Below is a small trained network, with its code and all its weights. Each question gives an input and a class and asks what happens when units are switched off, that is, made to give their printed mean instead of their output.

import numpy as np


def w(rows, s, z=0):
    codes = np.array(rows[::2]) - 128.0
    scale = np.full(codes.shape[1], s)
    scale[-1] = z or s
    return codes * scale


def norm(h):
    return h / np.sqrt((h * h).mean(-1, keepdims=True) + 1e-5)


def f(y):
    return np.maximum(y, 0)


def log_softmax(a):
    a = a - a.max(-1, keepdims=True)
    return a - np.log(np.exp(a).sum(-1, keepdims=True))


def net(x, mask):
    res = np.array(x, float).reshape(1, 7) / 4 @ E
    u = 0
    for l in range(2):
        y = f(norm(res) @ A[l][:, :-1].T + A[l][:, -1])
        res = res + np.where(mask[u : u + 11], y, B[l][:, -1]) @ B[l][:, :-1]
        u += 11
    return log_softmax(norm(res)[-1] @ U[:, :-1].T + U[:, -1])


A, B = {}, {}
E = w([
[152,134,183,128,88,108,109,97,87,121,125,103],'x0',
[168,170,180,165,157,187,252,70,134,49,134,162],'x1',
[83,62,102,64,208,106,71,134,167,155,145,153],'x2',
[134,169,90,69,158,126,124,172,63,135,90,246],'x3',
[48,167,141,125,184,110,156,163,174,182,125,145],'x4',
[156,176,80,204,187,156,149,91,88,129,132,152],'x5',
[138,230,121,28,170,197,146,199,145,97,162,157],'x6',
],0.0031)
A[0] = w([
[66,49,91,178,180,85,64,98,168,171,152,90,7],'L0N0',
[162,85,118,93,83,150,41,98,80,56,156,80,113],'L0N1',
[66,143,54,188,140,94,98,144,113,176,122,145,31],'L0N2',
[207,125,32,171,154,180,155,116,158,102,147,152,35],'L0N3',
[138,140,50,95,150,29,62,186,66,157,105,232,81],'L0N4',
[90,58,166,231,105,103,170,31,77,128,70,114,14],'L0N5',
[73,161,107,168,122,118,120,104,131,193,109,99,67],'L0N6',
[89,28,92,124,42,65,34,170,158,189,145,79,58],'L0N7',
[132,113,88,173,138,183,225,107,210,67,180,80,166],'L0N8',
[154,196,101,253,143,139,167,110,81,124,148,107,67],'L0N9',
[164,192,171,57,115,124,178,156,75,103,110,152,148],'L0N10',
],0.0031,0.0015)
B[0] = w([
[90,125,73,177,65,12,158,139,160,140,125,80,201],'L0N0',
[195,85,108,151,69,117,165,155,110,193,121,108,200],'L0N1',
[191,98,133,109,59,162,129,174,109,92,120,57,175],'L0N2',
[80,125,202,114,129,193,113,94,68,70,124,135,174],'L0N3',
[160,163,157,74,162,240,151,174,62,147,176,141,236],'L0N4',
[140,219,127,91,144,83,89,229,163,188,235,120,216],'L0N5',
[158,140,157,126,97,143,91,154,85,116,138,66,160],'L0N6',
[106,99,76,177,231,129,254,11,161,36,101,117,253],'L0N7',
[133,130,151,110,139,158,81,98,28,174,49,211,227],'L0N8',
[122,97,174,184,149,168,122,69,85,64,99,157,202],'L0N9',
[94,105,126,174,125,99,111,118,236,140,176,69,222],'L0N10',
],0.0034,0.0033)
A[1] = w([
[94,205,140,12,158,208,56,234,144,137,129,154,84],'L1N0',
[52,133,162,187,44,68,151,147,154,113,60,126,201],'L1N1',
[82,48,24,122,153,99,81,148,40,169,71,191,77],'L1N2',
[126,82,58,155,125,47,49,137,252,152,176,61,8],'L1N3',
[175,175,157,129,26,147,128,159,108,55,167,86,129],'L1N4',
[151,199,118,220,123,173,149,103,125,124,146,127,135],'L1N5',
[85,157,66,23,110,170,128,254,170,102,133,74,145],'L1N6',
[213,24,112,62,62,156,91,96,107,53,161,90,101],'L1N7',
[121,13,70,170,213,95,53,113,70,172,186,56,194],'L1N8',
[93,70,87,58,130,112,90,113,119,128,59,145,3],'L1N9',
[69,19,122,61,172,144,157,120,168,97,74,150,132],'L1N10',
],0.0036,0.0019)
B[1] = w([
[142,21,70,75,161,73,194,188,59,248,247,131,246],'L1N0',
[140,127,90,58,126,89,123,155,204,198,75,155,211],'L1N1',
[195,188,181,175,84,183,171,169,49,160,175,139,198],'L1N2',
[31,81,84,85,165,99,90,43,229,11,59,154,202],'L1N3',
[152,144,135,150,81,79,104,195,118,196,83,134,225],'L1N4',
[151,151,138,110,79,157,17,129,86,105,106,106,222],'L1N5',
[77,34,53,90,209,56,164,114,171,123,159,128,232],'L1N6',
[162,196,177,182,57,99,95,228,128,253,76,99,217],'L1N7',
[118,174,167,113,72,92,114,185,191,143,32,105,254],'L1N8',
[159,212,190,189,91,176,111,124,106,135,120,109,150],'L1N9',
[185,168,190,211,92,126,131,113,92,122,138,177,201],'L1N10',
],0.0042,0.0037)
U = w([
[118,153,150,161,174,207,121,32,108,14,126,153,2],'0',
[178,166,161,165,62,129,112,161,100,165,102,107,166],'1',
[69,70,95,114,123,64,120,122,223,133,101,90,142],'2',
[118,83,86,68,194,131,170,165,92,165,252,148,184],'3',
],0.011,0.00082)

Each question gives the input, the list of numbers given to net, and the class t.
The units are the neurons (one row each of A and B). Each row of codes is followed by its name. A weight is (code - 128) times the scale printed after its matrix; where a second scale follows, it is the last column's (A, B and U).
mask holds one flag per neuron, layer by layer. A switched-off neuron (its flag False) gives its mean, the last column of its row in B, instead of its output. The means were averaged over made-up inputs and are rounded, as every weight is.
A unit's drop is (log p(t) with every unit on - log p(t) with that unit switched off) / (log p(t) with every unit on - log p(t) with every unit switched off).
The circuit of an input: a set's keep is (log p(t) with only the set's units on - log p(t) with every unit switched off) / (log p(t) with every unit on - log p(t) with every unit switched off). Starting from the 12 units with the biggest drops (on a tie, the unit counted first), units are removed one at a time, each time the one whose removal leaves the highest keep (on an exact tie, the one counted first), for as long as the keep stays at least 0.8.
units of the circuit, in order: the units of the circuit, biggest drop first
most important unit: the unit with the biggest drop
k most important neurons: the k neurons with the biggest drops, biggest first
k most important neurons of layer l: the k neurons of layer l with the biggest drops, biggest first
drop of u: that unit's drop, to one decimal
input [-6,-2,-5,3,1,-4,-2], class 3: units of the circuit, in order : (L0N4, L1N6)
input [-3,-6,6,6,-5,-8,-3], class 1: most important unit : L1N2
input [-8,5,3,-6,0,1,3], class 0: 2 most important neurons : (L0N5, L0N4)
input [1,-5,-6,-4,-3,1,-7], class 2: units of the circuit, in order : (L1N3, L0N7, L0N5)
input [-2,0,-8,4,-2,-4,4], class 3: units of the circuit, in order : (L1N6, L1N0)
input [-7,0,6,5,3,7,-5], class 1: 2 most important neurons of layer 0 : (L0N5, L0N0)
input [-7,7,3,0,-4,-3,-6], class 1: 2 most important neurons : (L0N7, L1N3)
input [-6,5,0,-6,0,3,-7], class 1: 2 most important neurons of layer 0 : (L0N8, L0N5)
input [5,-1,-3,-5,1,-4,7], class 2: 3 most important neurons : (L0N4, L0N10, L1N6)
input [2,7,6,-7,-2,1,0], class 0: 2 most important neurons of layer 0 : (L0N8, L0N2)
input [1,5,4,3,-7,2,2], class 1: 2 most important neurons of layer 1 : (L1N7, L1N3)
input [-5,-7,-7,-5,8,-2,6], class 3: 2 most important neurons of layer 1 : (L1N0, L1N8)
input [-1,1,-4,8,7,0,-4], class 3: 2 most important neurons of layer 0 : (L0N4, L0N7)
input [4,-6,-5,3,3,2,0], class 3: most important unit : L0N4
input [-7,2,4,-1,-3,2,-1], class 0: 3 most important neurons of layer 0 : (L0N3, L0N8, L0N1)
input [-7,8,0,-4,7,7,-8], class 0: drop of L1N7 : 0.2
input [8,6,0,7,5,-3,1], class 3: drop of L0N7 : 0.7
